Below is a small trained network, with its code and all its weights. Each question gives an input and a class and asks what happens when units are switched off, that is, made to give their printed mean instead of their output.

import numpy as np


def w(rows, s, z=0):
    codes = np.array(rows[::2]) - 128.0
    scale = np.full(codes.shape[1], s)
    scale[-1] = z or s
    return codes * scale


def f(y):
    return y / 2 * (1 + np.tanh(0.7978845608 * (y + 0.044715 * y**3)))


def log_softmax(a):
    a = a - a.max(-1, keepdims=True)
    return a - np.log(np.exp(a).sum(-1, keepdims=True))


def net(x, mask):
    res = np.array(x, float).reshape(1, 6) / 4 @ E
    y = f(res @ A[0][:, :-1].T + A[0][:, -1])
    res = res + np.where(mask, y, B[0][:, -1]) @ B[0][:, :-1]
    return log_softmax(res[-1] @ U[:, :-1].T + U[:, -1])


A, B = {}, {}
E = w([
[129,128,127],'x0',
[129,127,127],'x1',
[120,192,245],'x2',
[128,127,127],'x3',
[243,116,151],'x4',
[107,37,215],'x5',
],0.011)
A[0] = w([
[124,181,190,229],'n1',
[132,101,92,254],'n2',
[193,124,131,195],'n3',
[174,128,114,115],'n4',
[117,94,131,120],'n5',
[166,96,180,105],'n6',
[115,61,171,243],'n7',
[101,69,141,132],'n8',
[124,183,190,230],'n9',
[158,127,133,172],'n10',
[241,117,143,251],'n11',
[100,131,122,215],'n12',
[169,135,112,100],'n13',
[120,132,104,167],'n14',
[125,174,135,112],'n15',
[130,113,205,94],'n16',
[161,112,111,109],'n17',
[114,121,150,114],'n18',
[174,117,108,95],'n19',
[119,42,189,239],'n20',
[108,137,74,172],'n21',
[139,174,101,232],'n22',
[250,113,159,235],'n23',
],0.018,0.0064)
B[0] = w([
[90,250,184,215],'n1',
[143,96,85,198],'n2',
[198,118,136,191],'n3',
[204,104,160,158],'n4',
[101,81,152,145],'n5',
[151,167,38,179],'n6',
[64,88,60,221],'n7',
[67,64,142,176],'n8',
[75,239,187,216],'n9',
[180,136,117,154],'n10',
[252,113,113,246],'n11',
[97,150,119,165],'n12',
[181,112,155,153],'n13',
[142,155,108,155],'n14',
[116,137,175,150],'n15',
[82,169,84,191],'n16',
[150,108,157,150],'n17',
[98,128,123,142],'n18',
[189,101,172,158],'n19',
[55,97,32,244],'n20',
[142,180,90,190],'n21',
[180,166,179,199],'n22',
[252,137,82,251],'n23',
],0.011,0.015)
U = w([
[134,186,41,193],'0',
[197,83,175,166],'1',
[67,27,112,186],'2',
[160,12,77,3],'3',
[98,179,254,174],'4',
[189,179,246,35],'5',
[10,148,157,49],'6',
],0.007,0.0058)

Each question gives the input, the list of numbers given to net, and the class t.
The units are the neurons (one row each of A and B). Each row of codes is followed by its name. A weight is (code - 128) times the scale printed after its matrix; where a second scale follows, it is the last column's (A, B and U).
mask holds one flag per neuron, in row order. A switched-off neuron (its flag False) gives its mean, the last column of its row in B, instead of its output. The means were averaged over made-up inputs and are rounded, as every weight is.
A unit's drop is (log p(t) with every unit on - log p(t) with that unit switched off) / (log p(t) with every unit on - log p(t) with every unit switched off).
The circuit of an input: a set's keep is (log p(t) with only the set's units on - log p(t) with every unit switched off) / (log p(t) with every unit on - log p(t) with every unit switched off). Starting from the 12 units with the biggest drops (on a tie, the unit counted first), units are removed one at a time, each time the one whose removal leaves the highest keep (on an exact tie, the one counted first), for as long as the keep stays at least 0.8.
circuit, biggest first: the units of the circuit, biggest drop first
top k neurons: the k neurons with the biggest drops, biggest first
drop when u is switched off: that unit's drop, to one decimal
input [-6,0,1,-5,5,7], class 0: circuit, biggest first -> (n6)
input [6,7,-8,-8,2,-3], class 1: top 2 neurons -> (n20; n7)
input [6,8,1,-2,4,0], class 5: top 2 neurons -> (n20; n7)
input [5,0,1,-4,-4,7], class 6: circuit, biggest first -> (n11; n23)
input [4,6,2,1,-2,-8], class 4: top 3 neurons -> (n23; n11; n20)
input [-6,3,4,-1,0,-8], class 4: top 2 neurons -> (n23; n11)
input [5,2,8,1,6,1], class 0: top 2 neurons -> (n6; n16)
input [-5,-3,2,-3,-5,-1], class 4: top 2 neurons -> (n20; n7)
input [5,6,3,4,0,2], class 6: drop when n11 is switched off -> 0.2
input [3,8,-1,-6,5,-6], class 1: drop when n1 is switched off -> 0.1
input [-2,-8,2,5,-6,1], class 6: drop when n23 is switched off -> 0.1
